Below are the code and all the weights of a small trained network. Each question names an input and a class and asks about switching units off, where a switched-off unit gives its printed mean instead of its output.

import numpy as np


def w(rows, s, z=0):
    codes = np.array(rows[::2]) - 128.0
    scale = np.full(codes.shape[1], s)
    scale[-1] = z or s
    return codes * scale


def f(y):
    return np.maximum(y, 0)


def log_softmax(a):
    a = a - a.max(-1, keepdims=True)
    return a - np.log(np.exp(a).sum(-1, keepdims=True))


def net(x, mask):
    res = np.array(x, float).reshape(1, 6) / 4 @ E
    y = f(res @ A[0][:, :-1].T + A[0][:, -1])
    res = res + np.where(mask, y, B[0][:, -1]) @ B[0][:, :-1]
    return log_softmax(res[-1] @ U[:, :-1].T + U[:, -1])


A, B = {}, {}
E = w([
[118,109,104,100,164,118,117],'x0',
[189,127,6,92,49,193,108],'x1',
[81,43,156,157,95,124,3],'x2',
[127,128,128,130,119,122,133],'x3',
[141,25,111,220,156,195,200],'x4',
[104,137,115,141,133,124,129],'x5',
],0.012)
A[0] = w([
[165,128,17,114,63,199,99,20],'neuron 1',
[104,134,142,163,51,151,149,92],'neuron 2',
[163,135,139,88,116,115,92,146],'neuron 3',
[141,211,91,84,87,92,57,154],'neuron 4',
[129,109,128,140,111,137,78,85],'neuron 5',
[151,195,78,84,135,143,239,72],'neuron 6',
[107,62,151,134,61,106,63,69],'neuron 7',
[158,5,77,197,140,177,188,144],'neuron 8',
[118,85,112,168,97,157,6,95],'neuron 9',
[109,91,137,115,68,120,180,154],'neuron 10',
[169,167,121,136,148,123,154,79],'neuron 11',
[122,197,148,74,112,80,66,124],'neuron 12',
[117,105,216,143,190,79,154,2],'neuron 13',
[143,128,134,129,121,131,63,140],'neuron 14',
[158,96,147,120,91,109,150,58],'neuron 15',
[127,125,107,98,120,162,131,126],'neuron 16',
[156,129,51,138,90,144,102,30],'neuron 17',
],0.014,0.0031)
B[0] = w([
[95,160,233,218,176,71,63,229],'neuron 1',
[106,111,106,103,149,130,124,148],'neuron 2',
[101,130,100,156,110,142,135,177],'neuron 3',
[72,90,123,120,82,222,150,246],'neuron 4',
[134,158,126,98,144,105,190,169],'neuron 5',
[207,143,54,40,141,51,170,225],'neuron 6',
[187,153,86,83,161,66,166,216],'neuron 7',
[68,101,98,119,52,253,144,255],'neuron 8',
[214,152,80,52,122,75,168,232],'neuron 9',
[127,88,142,109,121,139,112,147],'neuron 10',
[145,124,85,97,154,102,131,163],'neuron 11',
[107,74,133,173,91,224,130,244],'neuron 12',
[114,154,191,189,153,86,51,223],'neuron 13',
[120,138,70,113,160,125,145,180],'neuron 14',
[94,129,114,136,146,140,143,135],'neuron 15',
[153,138,186,142,113,122,136,154],'neuron 16',
[111,112,179,174,176,96,80,184],'neuron 17',
],0.016,0.018)
U = w([
[82,90,77,119,27,254,132,144],'0',
[224,154,42,39,127,56,153,29],'1',
[110,157,225,207,158,63,32,250],'2',
],0.0096,0.0021)

Each question gives the input, the list of numbers given to net, and the class t.
The units are the neurons (one row each of A and B). Each row of codes is followed by its name. A weight is (code - 128) times the scale printed after its matrix; where a second scale follows, it is the last column's (A, B and U).
mask holds one flag per neuron, in row order. A switched-off neuron (its flag False) gives its mean, the last column of its row in B, instead of its output. The means were averaged over made-up inputs and are rounded, as every weight is.
A unit's drop is (log p(t) with every unit on - log p(t) with that unit switched off) / (log p(t) with every unit on - log p(t) with every unit switched off).
The circuit of an input: a set's keep is (log p(t) with only the set's units on - log p(t) with every unit switched off) / (log p(t) with every unit on - log p(t) with every unit switched off). Starting from the 12 units with the biggest drops (on a tie, the unit counted first), units are removed one at a time, each time the one whose removal leaves the highest keep (on an exact tie, the one counted first), for as long as the keep stays at least 0.8.
units of the circuit, in order: the units of the circuit, biggest drop first
unit that matters most: the unit with the biggest drop
top k neurons: the k neurons with the biggest drops, biggest first
drop of u: that unit's drop, to one decimal
input [2,-3,-5,-5,4,1], class 1: unit that matters most -> neuron 6
input [-2,6,6,1,-4,-7], class 1: top 4 neurons -> (neuron 9; neuron 7; neuron 13; neuron 14)
input [5,-3,7,-6,-6,-3], class 1: top 2 neurons -> (neuron 7; neuron 9)
input [7,-5,-3,8,-6,3], class 0: top 2 neurons -> (neuron 1; neuron 12)
input [-8,-4,-7,-2,-7,-3], class 0: top 4 neurons -> (neuron 12; neuron 4; neuron 9; neuron 7)
input [4,-8,-8,-6,5,-1], class 1: top 4 neurons -> (neuron 6; neuron 1; neuron 11; neuron 17)
input [-8,-6,-2,4,5,6], class 2: top 2 neurons -> (neuron 13; neuron 4)
input [-7,-8,8,-5,-8,-4], class 0: top 4 neurons -> (neuron 12; neuron 6; neuron 1; neuron 4)
input [-5,3,1,-4,2,-6], class 2: top 3 neurons -> (neuron 1; neuron 4; neuron 12)
input [-2,-5,-4,-8,-5,-2], class 0: top 3 neurons -> (neuron 1; neuron 12; neuron 17)
input [1,8,-7,-1,-3,7], class 2: top 3 neurons -> (neuron 1; neuron 17; neuron 9)
input [1,4,-6,3,-6,2], class 0: top 3 neurons -> (neuron 4; neuron 12; neuron 9)
input [-1,7,7,7,2,7], class 1: top 2 neurons -> (neuron 9; neuron 7)
input [7,7,-6,6,-2,-8], class 2: units of the circuit, in order -> (neuron 1)
input [-3,4,-6,-3,2,7], class 1: drop of neuron 6 -> 3.5
input [3,1,2,-1,0,-2], class 1: drop of neuron 8 -> 0.2
input [6,3,-2,-4,0,-1], class 2: drop of neuron 7 -> 0.1
